Below are the code and all the weights of a small trained network. Each question names an input and a class and asks about switching units off, where a switched-off unit gives its printed mean instead of its output.

import numpy as np


def w(rows, s, z=0):
    codes = np.array(rows[::2]) - 128.0
    scale = np.full(codes.shape[1], s)
    scale[-1] = z or s
    return codes * scale


def f(y):
    return np.maximum(y, 0)


def log_softmax(a):
    a = a - a.max(-1, keepdims=True)
    return a - np.log(np.exp(a).sum(-1, keepdims=True))


def net(x, mask):
    res = np.array(x, float).reshape(1, 8) / 4 @ E
    y = f(res @ A[0][:, :-1].T + A[0][:, -1])
    res = res + np.where(mask, y, B[0][:, -1]) @ B[0][:, :-1]
    return log_softmax(res[-1] @ U[:, :-1].T + U[:, -1])


A, B = {}, {}
E = w([
[145,155,53,154,127,153,90],'x0',
[127,146,216,139,135,113,190],'x1',
[106,93,72,46,96,185,121],'x2',
[101,38,84,130,164,107,31],'x3',
[121,168,138,111,7,93,123],'x4',
[160,124,89,170,138,52,75],'x5',
[159,184,114,153,156,162,148],'x6',
[86,66,182,107,152,152,150],'x7',
],0.015)
A[0] = w([
[89,88,147,138,140,135,131,52],'neuron 0',
[51,48,122,130,191,161,135,89],'neuron 1',
[87,124,123,148,137,27,70,179],'neuron 2',
[179,122,30,147,184,176,66,101],'neuron 3',
[172,118,62,146,172,154,126,212],'neuron 4',
[99,65,139,83,217,173,104,71],'neuron 5',
[124,158,10,129,178,133,111,111],'neuron 6',
[151,150,47,157,170,166,109,1],'neuron 7',
[49,128,68,69,49,127,83,177],'neuron 8',
],0.012,0.00075)
B[0] = w([
[168,104,188,106,115,163,129,177],'neuron 0',
[101,20,165,25,190,129,123,241],'neuron 1',
[126,69,177,254,97,73,69,232],'neuron 2',
[101,156,91,147,162,197,85,252],'neuron 3',
[121,149,99,111,194,143,118,201],'neuron 4',
[127,63,148,77,243,178,197,247],'neuron 5',
[94,177,43,208,139,186,56,228],'neuron 6',
[81,215,79,111,145,79,59,211],'neuron 7',
[179,72,64,99,3,173,179,248],'neuron 8',
],0.008,0.016)
U = w([
[111,166,55,140,179,140,79,59],'0',
[125,250,225,125,131,100,211,253],'1',
[134,105,83,89,45,130,142,104],'2',
[137,83,139,197,145,39,92,110],'3',
[110,69,152,83,207,144,133,144],'4',
],0.015,0.0036)

Each question gives the input, the list of numbers given to net, and the class t.
The units are the neurons (one row each of A and B). Each row of codes is followed by its name. A weight is (code - 128) times the scale printed after its matrix; where a second scale follows, it is the last column's (A, B and U).
mask holds one flag per neuron, in row order. A switched-off neuron (its flag False) gives its mean, the last column of its row in B, instead of its output. The means were averaged over made-up inputs and are rounded, as every weight is.
A unit's drop is (log p(t) with every unit on - log p(t) with that unit switched off) / (log p(t) with every unit on - log p(t) with every unit switched off).
The circuit of an input: a set's keep is (log p(t) with only the set's units on - log p(t) with every unit switched off) / (log p(t) with every unit on - log p(t) with every unit switched off). Starting from all 9 units, units are removed one at a time, each time the one whose removal leaves the highest keep (on an exact tie, the one counted first), for as long as the keep stays at least 0.8.
circuit, biggest first: the units of the circuit, biggest drop first
unit that matters most: the unit with the biggest drop
top k neurons: the k neurons with the biggest drops, biggest first
drop when u is switched off: that unit's drop, to one decimal
input [4,3,-6,4,4,0,4,8], class 3: circuit, biggest first	neuron 5
input [1,4,4,-8,-2,3,-7,2], class 1: top 2 neurons	neuron 8; neuron 1
input [-2,-2,0,-5,-1,2,-3,-6], class 1: top 4 neurons	neuron 8; neuron 3; neuron 2; neuron 6
input [5,-2,3,-4,7,8,8,8], class 2: circuit, biggest first	neuron 8; neuron 3
input [-7,0,7,-1,-2,5,3,-3], class 0: top 3 neurons	neuron 1; neuron 8; neuron 5
input [3,5,6,2,-8,6,3,0], class 0: top 3 neurons	neuron 6; neuron 7; neuron 3
input [-3,-5,2,-5,3,-2,6,2], class 1: top 3 neurons	neuron 8; neuron 1; neuron 6
input [7,1,6,-3,-7,-5,8,3], class 0: top 2 neurons	neuron 7; neuron 6
input [4,-1,-8,-2,-7,8,-3,-1], class 0: top 2 neurons	neuron 3; neuron 6
input [-7,0,0,1,6,0,-4,6], class 2: top 2 neurons	neuron 5; neuron 8
input [-1,-1,-4,-6,-2,8,0,-4], class 3: top 2 neurons	neuron 2; neuron 3
input [-3,-6,-8,-3,1,1,4,0], class 1: drop when neuron 1 is switched off	0.2
input [-3,-5,0,-8,-2,3,-2,-1], class 1: drop when neuron 8 is switched off	0.3
input [-7,-7,-1,-8,1,6,7,-3], class 1: unit that matters most	neuron 3
input [1,4,-5,4,0,-1,-1,1], class 3: drop when neuron 5 is switched off	0.1
